In the rows, 128 means zero.
Each row of numbers stands for one thing and depends on some of the facts below. Use the named rows to name the rest.

Known rows:
[ 96 117 130 110 107 110 128 127 158 120 118 141  88 132 120 146 146 111
 116 113 122 134 136 147 166 117] : J720
[128 106 113 131 132 133 134 161 102 133 107 117 111 104 119 131 151 109
 111 138 141 128 113 133 139 132] : J670
[148 205 111 110 186 112  40  61 189 180 172 201 146 136 159 119 132 141
 105  98 143 154 161 159 188 128] : J329
[119 105 143 133 133 126 120 170 124 125 117 111  84 134 142 116 107  81
 115 136 143 121 110 142 130 127] : J319
[126 121 127 123 114 151 114 134 102 134 100  96  99 105 137 147 129 110
 113 135 135 120 120 140 137 135] : J836
[156 184 131 147 190 138  56  88 130 182 141 194 128 108 195 107 106 110
 116 122 154 135 121 150 167 135] : J712
[132 151 187 163  83 131 195 202 143  80 136 133  59 187 128 132 124 145
 120 125  89 130 169 173 228  61] : J973
[155 173 103 135 152  61 129 142 180 157 113  60  93 177  99 149 162 129
 142 131 146  96 148 108 231 100] : J288
[152 134 107 120 170 125  98 145 127 150 152  81 125 131 112 122 121 117
 109 134 140 123 140 141 136 136] : J155
[162  58 114  44  92 191   7 163 130 113  93  89 118  62 164 103 116 100
 164  81 123  84 157 145  29 128] : J494
[100 119 141 121  99 129 107 111 168 133 113 126  84 122 120 171 131 104
 137 119 119 124 154 175 155 115] : J979
[170 146  98 162 131  93 146 197 118 156  49  56  90 141 117 140 183 114
 139 158 179  92  99  81 213 106] : J521
[100 120 141 121 102 130 105 109 168 133 113 126  85 122 121 169 129 104
 138 119 120 123 153 177 155 117] : J417
[ 68  65  92 110 151  87 105 112 128 155  97  85  95  99 101 152 129  41
 106 148 174 124  70 120  88 180] : J57
[ 66  96 127 119 112 101 111  87 172 144 107 109  77 115 101 185 130  72
 136 131 130 122 130 167 138 139] : J358
[168 129 148 166 161  85 171 131 168 143  53  64  64 172 136 130 156 121
 141 158 113  61 122  82 172 144] : J391
[ 75  70 101 117 181  71 109  93 121 161 113  82  85  93 116 146 110  34
 134 142 150  98  79 114  96 177] : J988
[105 126 140 122 136  96 132 110 150 126 134 140  80 127 136 139 128 106
 144 106  99 108 146 144 171 113] : J969
[150 148 119  97 129 172  41 104 118 153 104 154 129  84 185 120 125 121
 115 107 147 127 126 141 119 139] : J85
[129  64 111  16  83 144  36 151 161  92 106 141 109  85 159  94 147 115
 152  51 100  99 160 125  68 116] : J440

Facts:
J679 | χ a | Π J445 | Ξ h
J531 | χ a | Π J492 | Ξ i
J961 | χ a | Π J753 | Ξ f
J494 | χ a | Π J440 | Ξ i
J938 | χ a | Π J738 | Ξ i
J319 | χ a | Π J743 | Ξ e
J998 | χ c | Π J908 | Ξ k
J492 | χ a | Ξ e
J684 | χ a | Π J670 | Ξ g
J650 | χ d | Π J826 | Ξ k
J973 | χ c | Π J38 | Ξ e
J588 | χ d | Π J183 | Ξ g
J761 | χ a | Π J659 | Ξ h
J314 | χ b | Π J560 | Ξ j
J712 | χ a | Π J938 | Ξ h
J250 | χ b | Π J886 | Ξ k
J816 | χ a | Π J213 | Ξ g
J913 | χ b | Π J787 | Ξ f
J596 | χ c | Π J85 | Ξ k
J970 | χ b | Π J699 | Ξ j
J475 | χ a | Π J521 | Ξ e
J663 | χ b | Π J407 | Ξ g
J902 | χ a | Π J684 | Ξ e
J794 | χ c | Π J976 | Ξ j
J601 | χ b | Π J526 | Ξ k
J445 | χ a | Ξ e
J857 | χ c | Π J517 | Ξ e
J915 | χ d | Ξ g
J239 | χ c | Π J915 | Ξ h
J296 | χ d | Π J118 | Ξ f
J391 | χ d | Π J385 | Ξ h
J213 | χ b | Π J465 | Ξ j
J863 | χ d | Π J818 | Ξ h
J2 | χ a | Π J988 | Ξ i
J7 | χ a | Π J132 | Ξ g
J536 | χ b | Π J178 | Ξ j
J552 | χ c | Π J863 | Ξ h
J836 | χ a | Π J896 | Ξ k
J118 | χ d | Π J319 | Ξ k
J214 | χ a | Π J317 | Ξ j
J486 | χ d | Π J209 | Ξ k
J979 | χ c | Π J970 | Ξ i
J975 | χ c | Π J645 | Ξ f
J134 | χ b | Π J288 | Ξ k
J731 | χ b | Π J531 | Ξ f
J231 | χ b | Π J839 | Ξ h
J751 | χ a | Π J494 | Ξ g
J272 | χ b | Π J329 | Ξ f
J417 | χ c | Π J817 | Ξ i
J977 | χ c | Π J816 | Ξ f
J209 | χ a | Π J91 | Ξ f
J699 | χ a | Π J794 | Ξ g
J900 | χ b | Π J296 | Ξ h
J144 | χ a | Ξ j
J988 | χ a | Π J57 | Ξ h
J753 | χ b | Π J144 | Ξ i
J317 | χ a | Π J913 | Ξ h
J407 | χ b | Π J757 | Ξ g
J370 | χ a | Π J11 | Ξ j
J511 | χ a | Π J917 | Ξ e
J261 | χ a | Π J795 | Ξ g
J767 | χ d | Π J239 | Ξ f
J757 | χ a | Ξ g
J743 | χ a | Ξ j
J969 | χ c | Π J166 | Ξ h
J114 | χ a | Π J324 | Ξ g
J219 | χ a | Π J314 | Ξ e
J147 | χ a | Π J486 | Ξ i
J181 | χ d | Π J272 | Ξ g
J361 | χ b | Ξ e
J132 | χ d | Π J961 | Ξ g
J101 | χ b | Π J836 | Ξ k
J976 | χ a | Π J261 | Ξ i
J517 | χ c | Π J720 | Ξ k
J87 | χ c | Π J41 | Ξ h
J225 | χ b | Π J7 | Ξ k
J328 | χ b | Π J406 | Ξ e
J85 | χ a | Π J557 | Ξ k
J787 | χ a | Π J358 | Ξ f
J830 | χ b | Π J693 | Ξ f
J781 | χ b | Π J900 | Ξ h
J557 | χ a | Π J181 | Ξ j
J893 | χ d | Π J215 | Ξ g
J11 | χ a | Ξ g
J693 | χ a | Π J969 | Ξ i
J869 | χ c | Π J147 | Ξ k
J491 | χ b | Π J830 | Ξ h
J917 | χ a | Π J663 | Ξ e
J406 | χ a | Π J552 | Ξ h
J886 | χ c | Π J361 | Ξ k
J800 | χ c | Π J599 | Ξ e
J450 | χ b | Π J353 | Ξ f
J846 | χ b | Π J998 | Ξ f
J561 | χ b | Π J731 | Ξ f
J726 | χ a | Π J767 | Ξ i
J41 | χ a | Π J561 | Ξ g
J57 | χ a | Π J114 | Ξ j
J826 | χ a | Π J248 | Ξ k
J201 | χ a | Π J255 | Ξ k
J763 | χ a | Π J945 | Ξ e
J738 | χ d | Ξ g
J385 | χ d | Π J448 | Ξ h
J514 | χ a | Π J167 | Ξ j
J871 | χ a | Π J139 | Ξ e
J521 | χ a | Π J975 | Ξ g
J183 | χ d | Π J973 | Ξ h
J512 | χ a | Π J786 | Ξ g
J139 | χ a | Π J763 | Ξ g
J161 | χ b | Π J101 | Ξ i
J260 | χ d | Π J601 | Ξ h
J248 | χ d | Π J979 | Ξ h
J187 | χ a | Π J871 | Ξ g
J301 | χ c | Π J257 | Ξ f
J255 | χ b | Π J751 | Ξ k
J414 | χ a | Π J923 | Ξ k
J257 | χ a | Π J781 | Ξ f
J353 | χ b | Π J869 | Ξ i
J565 | χ d | Π J741 | Ξ g
J38 | χ d | Π J592 | Ξ e
J634 | χ c | Π J902 | Ξ f
J166 | χ a | Π J536 | Ξ g
J599 | χ a | Π J596 | Ξ e
J358 | χ c | Π J977 | Ξ i
J329 | χ c | Π J187 | Ξ f
J478 | χ a | Π J214 | Ξ j
J631 | χ b | Π J569 | Ξ j
J440 | χ c | Π J512 | Ξ j
J705 | χ b | Π J565 | Ξ k
J324 | χ a | Ξ e
J795 | χ b | Π J225 | Ξ g
J839 | χ a | Π J201 | Ξ k
J339 | χ b | Π J417 | Ξ g
J560 | χ d | Π J800 | Ξ e
J465 | χ a | Π J2 | Ξ f
J309 | χ c | Ξ k
J817 | χ b | Π J857 | Ξ k
J990 | χ d | Π J339 | Ξ e
J818 | χ a | Π J748 | Ξ h
J945 | χ c | Π J709 | Ξ h
J155 | χ a | Ξ f
J387 | χ a | Π J588 | Ξ k
J786 | χ c | Π J982 | Ξ i
J670 | χ a | Ξ g
J592 | χ a | Π J705 | Ξ i
J569 | χ a | Π J146 | Ξ e
J458 | χ d | Π J161 | Ξ k
J659 | χ a | Ξ i
J91 | χ a | Ξ e
J709 | χ a | Π J712 | Ξ i
J215 | χ c | Π J726 | Ξ g
J741 | χ c | Π J478 | Ξ f
J908 | χ a | Ξ g
J448 | χ a | Π J260 | Ξ g
J896 | χ b | Π J646 | Ξ j
J146 | χ a | Ξ j
J178 | χ a | Π J634 | Ξ k
J99 | χ b | Π J155 | Ξ g
J844 | χ c | Π J328 | Ξ g
J686 | χ d | Π J761 | Ξ j
J354 | χ b | Π J414 | Ξ i
J720 | χ c | Π J628 | Ξ j
J167 | χ d | Π J192 | Ξ i
J982 | χ a | Π J219 | Ξ e
J526 | χ a | Π J514 | Ξ i
J18 | χ a | Π J458 | Ξ j
J923 | χ a | Π J491 | Ξ e
J192 | χ c | Π J844 | Ξ f
J628 | χ a | Π J87 | Ξ e
J645 | χ a | Π J176 | Ξ e
J288 | χ c | Π J475 | Ξ f
J646 | χ b | Π J250 | Ξ i
J176 | χ a | Π J391 | Ξ i
J748 | χ c | Π J370 | Ξ g
J558 | χ c | Π J511 | Ξ g

Rows to name:
No name comes twice in this set of rows, the named rows included.
[155 141 129 168 136  86 136 201 138 147  65  52  64 169 136 129 135  81
 142 158 177  86  95  98 198 104] -> J475
[160 143 126 168 135  84 133 202 138 149  61  48  64 171 137 129 137  83
 144 157 181  85  94  94 200 104] -> J645
[154 182 112 147 172 148  66 106 126 183 119 212 147 102 176 115 146 126
  93 129 175 162 110 145 175 139] -> J139
[132  91 154 124 131 136 145 123 164 117  82 123  94 144 130 122 149 127
  90 142 102 115 128 125 101 167] -> J686
[ 84 113 132 116 144 101 163 110 149 115 188 109 101 145  71 157 122 120
  98 127  92 143 164 177 157 132] -> J192
[157 185 188 148  34 156 200 174 115  83 117 110 105 146 138 150 150 158
 120 147  59 138 155 146 190 123] -> J705
[126 199 136 139 178 111  64  51 174 177 150 236 116 124 191 125 120 120
 123 100 131 145 141 160 205 122] -> J945
[149 128 106 158 130 104 158 187 110 144  70  71  92 130 110 143 170 111
 127 156 162 105 102 104 190 115] -> J448
[ 64  63 115 122 157  79 110 125 134 146 109  92  77 116 116 139 105  27
 114 148 167 117  71 127  92 172] -> J324
[152 174 131 143 152 173  26  89 148 186 119 177 133 102 180 136 110 106
 113 132 172 148 130 179 141 139] -> J938
[129 145 114 104 149  98 107 115 169 137 157 112 112 144 108 134 139 131
 121 109 114 125 165 146 172 119] -> J301
[118 108 141 158 114 145 134 153 121 138 103  66  82 124 104 169 118  89
 124 162 142 118 126 168 140 128] -> J526
[139  87 141 128 138 133 160 127 151 120  78 133 101 128 125 123 168 137
  98 138  95 112 129 116 109 166] -> J893

The same things again, as new rows of numbers:
Known rows:
[131 124 153  88 128 109  89 137 140 140 108 134 142 103 123 138 135 152
 152 149 108  85 140 126 144 139 142 117 147 144 138] : J902
[146 113 153  66 147 175  87 137 147 121 179 108 113  90 133 111 116 130
 152 120 146  95 160 139 115  72 157 141 129 153 171] : J250
[149 107 143  57 120 146 109 167 119  85 152 127 142 144 146 119 114 114
 124 130 142 118 139 116 141 116 130 124 199 159 199] : J886
[126 108 130 134 166  82 107 141 155 132 121 164 129 108 107 132 158 144
 141 137 107 138 131 131 124 131 149 140 133 142 112] : J693
[150 115 149  65 151 175  92 139 150 131 191 111 116  84 135 109 121 137
 148 122 150  94 147 140 115  71 159 141 130 153 161] : J134
[129 122 176  88  95 119  94 148 109 110  70 121 152 122 115 166  95 129
 172 146 128  89 181 118 127 132 121  85 132 132 171] : J445
[116 155 134  82 131 130 111 160 106 132 171 108 146 103 162  85 109 110
 161 121 121 112 146 151 152 112 139 165 162 159 139] : J118
[135 105 105 113 182 103 104 155 170  87 159 125 140 172 156 119 159 121
  94 132 123 111 126 119 155 121 114 127 170 121 183] : J87
[141  99 174 129 106 110  85 168 126  66  79 131 175 149 122 176  97 110
 163 154 123  98 157 142 119 119 104  85 104 112 152] : J146
[134 120 140 148 127 118  89 164 153 101 114 148 185 150 127 155 155 147
 148 125 116  69 112 145 131 109 129 107 132 129 109] : J57
[111 107 129 133 214 166  86 109 126 133 172 148 126 142 134 127 111 139
 142 139 185 126  90 128 113  79 168 131 102  53 176] : J272
[ 96 187 114 120 144 137 112 166 117 145 169 116 163 142 153  80 152 143
 151  82 111  63 146 141 154 100 139 164 169 155 126] : J38
[111 140 118 119 132 108 141 163  78 116 100  98 150 153 138 126  52  92
 165 119 120 116 206 137 136  92 106 125 110  96 184] : J738
[133 103 139 114 107 101 127 151 108 123  58 126 149 135 101 183  74 126
 168 139 124  96 190 116 120 108 115  82 109 101 170] : J11
[119 114 151 100 148 132  74 107 112 162 113 162 151 107 140 143 123 155
 156 173 136  95  69 124 151 143 175 113 167  92 128] : J982
[180 121 120  94 129  95 135 188 171 142 158 128 188  88 123 166 149 160
 132 155 137 131  35 155 134 114  98  83  78 152 101] : J514
[116 105 113 131 160 113 110 112 111 178 105 169 152 129 126 157 110 161
 154 160 134  97  79 120 149 117 176 105 148  60 126] : J187
[148  99 137 123 189 146  77 146 189  90 174 111 127 132 146 106 140 131
 128 132 120  97 142 162 117  68 133 145  97 125 155] : J536
[145 116 146  70 158 173  88 133 157 131 191 114 110  83 135 102 126 140
 148 122 141  91 147 142 119  76 163 144 136 154 156] : J101
[115 116 145 103 148 139  73 102 103 166 120 166 158 110 141 147 115 156
 159 175 147  98  58 123 153 142 182 114 168  76 128] : J599

Name these rows:
No name comes twice in this set of rows, the named rows included.
[156 116 116 104 148  86 150 171 147 155 151 154 153  86  98 154 149 158
 141 138 138 163  74 131 121 123 123 108  90 151 112] -> J176
[148  97 117 112 176 114  93 171 170  67 159 136 152 177 164 109 157 120
  96 141 109 120 110 139 153 109 114 144 168 140 172] -> J720
[146 120 103 105 143  88 148 147 146 179 121 135 150  96 109 154 132 169
 143 141 116 106 107 129 140 112 136 101 117 123 123] -> J521
[137 113 174  72 135 172  88 145 122  91 125  90 120 125 120 137  73 113
 159 124 154  90 214 128 102  71 118 109  97 121 220] -> J361
[129 101 160 124 116  99 116 162 104  89  77 148 142 139  91 172  92 112
 169 132 140 140 179 120 101 121 120  99 102 119 164] -> J659
[173 132 126  47 157 162 132 159 160 162 202  90 133  73 123 125 124 163
 132 123 158 117  97 138 117  67 119 113  79 157 171] -> J328
[118 117 146 133 143  92 106 148 132 119  94 148 148 135 103 159 134 137
 154 133 130 118 146 120 120 130 122 104 109 113 149] -> J209
[124 107 128  80 170 158  88 125  97 124 154 159 152 165 166 114 112 133
 113 160 158 122  50 110 162 129 165 128 210  85 197] -> J800
[133 101 133  69 155 166  87 128  93 120 172 166 151 145 170 118 109 124
 123 155 164 129  51 115 154 127 176 134 227 101 179] -> J596
[148 110 130  57 138 144 108 161 133 105 176 136 141 136 150 106 139 130
 112 128 136 114 111 122 149 120 143 139 208 164 179] -> J869
[138 109 143 137 141 102  84 155 162 109 121 148 173 132 135 148 150 143
 143 149 111  93  98 148 139 119 131 110 122 124 110] -> J18
[151 117  96  93 179 108 148 179 149 113 174 135 149 158 129 126 152 142
  95 120 146 159  75 113 138 116 102 118 136 140 192] -> J975
[119 122 146  99 142 128  84 119 118 161 120 157 153 108 136 145 130 158
 153 159 132  90  81 122 149 139 165 110 161 104 129] -> J763
[128 113 134 122 191 146 105 141 153 115 161 122 119 136 115 123 127 136
 138 114 155 116 155 129 100  71 129 131  84 110 183] -> J846
[138 105 105 111 188 145 118 130 160 148 160 114 110 122 123 116 114 148
 136 116 127  93 168 133 121  55 148 139 104 105 170] -> J339

The same things again, as new rows of numbers:
Named rows:
[148 112 127 130 132 122 130 143 135 133 145 116 131 128 109 139 129 115
 123 137 141 117 155 138 131 147 134 127 132] : J139
[143  92 124 127 140 138 132 118 129 129 130 127 144 119 147 135 127 131
 113 125 143 131 137 137 119 144 133 127 127] : J166
[ 86 170 132 102 110 149  90 178 101 115 119 108 190 150 110 126 112 112
 116  95 127  96 141 140 136  57 118 124 137] : J324
[144 150 123 124 116 125 160  73 128 133 138 133 137 148 135 127 124 115
 143 142  73 129 106 122 124 149 122 122 130] : J328
[136 115 130 120 118 117 142 154 131 136 156 108 195 120  98 140 122  90
 129 141 139 113 155 119 133 134 130 129 122] : J219
[138 118 130 120 117 115 143 159 132 136 159 106 192 123  92 141 123  87
 131 143 139 110 157 119 135 135 130 129 123] : J599
[121 139 137 128 122 101 148 192 145 141 149 128  76 148  89 122 121 123
 142 159 124 111 133 110 144 127 131 146 122] : J596
[117 101 139 129 142 134 149 135 125 135 128 125  97 126 141 130 141 124
 124 126 152 123 136 120 121 113 128 138 113] : J387
[149 116 128 131 129 119 130 149 137 134 149 114 127 129 105 139 128 111
 124 140 143 114 160 138 134 146 134 128 133] : J187
[148 104 118 120 130 113 125  87 145 121 128 144 185  96 172 122 111 121
 124 134 128 130 104 143 115 139 131 142 140] : J970
[118 152 130 173 137 102 102  94 124 116  83 142 107  95 121 119 156 113
 141 112 147 142 122 116 118 132 135 140 143] : J913
[128 160 126 150 122 128  94 107 115 110  88 132 143  90 104 132 154 140
 142 123 150 167 131 115 132 134 129 107 128] : J565
[105 134 135 128 130 125 142 165 130 134 123 138  72 151 121 116 125 145
 133 138 116 124 112 110 133 115 129 142 117] : J998
[132  99 135 134 143 133 141 129 127 136 124 131  98 125 135 135 136 127
 120 133 142 126 143 130 118 131 131 128 121] : J257
[142 139 124 136 126 106 126  97 139 125 125 137 134 110 139 126 125 114
 134 134 118 129 117 131 123 145 128 138 143] : J781
[128 104 128 122 128 137 146 124 119 133 134 117 191 121 129 136 128 109
 123 126 133 129 135 114 121 132 129 125 114] : J917
[133 134 117 138 125 111 109  87 142 123 146 127 140 116 150 116 127 123
 134 104 125 130 108 141 132 142 127 136 146] : J354
[138 135 125 129 121 111 139 167 139 134 139 130 122 149  94 124 115 129
 137 156 110 121 128 117 140 147 136 135 127] : J440
[130 133 131 134 133 132 158 138 130 142 124 146  39 171 120 123 125 157
 134 154  84 134 113 116 128 147 130 125 118] : J975
[135 139 132 133 133 140 173 128 128 146 127 146   6 190 119 124 127 163
 136 158  65 133 111 117 129 151 128 118 115] : J192

Which thing is each row?
No name comes twice in this set of rows, the named rows included.
[139 111 131 128 136 143 155 119 123 137 131 124 100 144 134 138 133 130
 122 132 120 128 137 127 121 142 128 122 119] -> J818
[119  99 115 123 132 131 121 132 139 130 146 135 149 130 157 113 111 157
 120 112 121 142  96 126 133 142 133 135 124] -> J979
[111 117 136 166 149 131 117 123 110 124  87 128 107 107 117 131 162 122
 125 107 168 141 145 110 115 125 137 131 121] -> J787
[132  89 119 113 133 131 138 137 139 129 126 146 172 123 159 120 103 151
 117 144 119 138  99 124 121 140 137 139 120] -> J794
[143  74 122 117 143 141 131 114 133 129 132 131 166 108 168 134 118 134
 105 124 150 133 130 144 114 140 134 130 125] -> J7
[141 149 125 129 118 129 110 112 126 118 113 133 135 102 115 135 137 143
 139 140 133 156 129 129 134 138 125 105 128] -> J588
[137 146 135 128 131 126 173  81 134 140 136 141  28 163 148 122 136 133
 145 142  83 122 106 129 123 135 118 132 127] -> J601
[127 136 120 133 119 111 120 165 146 135 164 120 115 148 101 117 117 136
 136 128 118 124 122 122 150 147 133 134 132] -> J786
[135 111 131 129 134 129 138 136 128 133 134 120 132 123 123 138 130 118
 121 132 142 122 146 127 125 138 130 129 124] -> J712
[126  59 118 113 143 144 122 107 136 129 152 125 192 101 191 126 117 142
 103  97 160 137 115 145 119 132 130 133 123] -> J976
[132  81 132 126 145 136 137 127 131 134 126 136 119 114 155 134 128 132
 112 131 148 128 136 136 113 127 131 131 121] -> J961
[125 114 130 144 140 133 128 124 117 128 111 122 137 115 125 136 144 120
 122 115 150 135 142 117 119 135 133 129 122] -> J988
[133 119 126 135 136 137 120 129 122 126 121 121 130 129 125 134 135 126
 119 116 143 127 144 134 125 133 133 125 130] -> J114

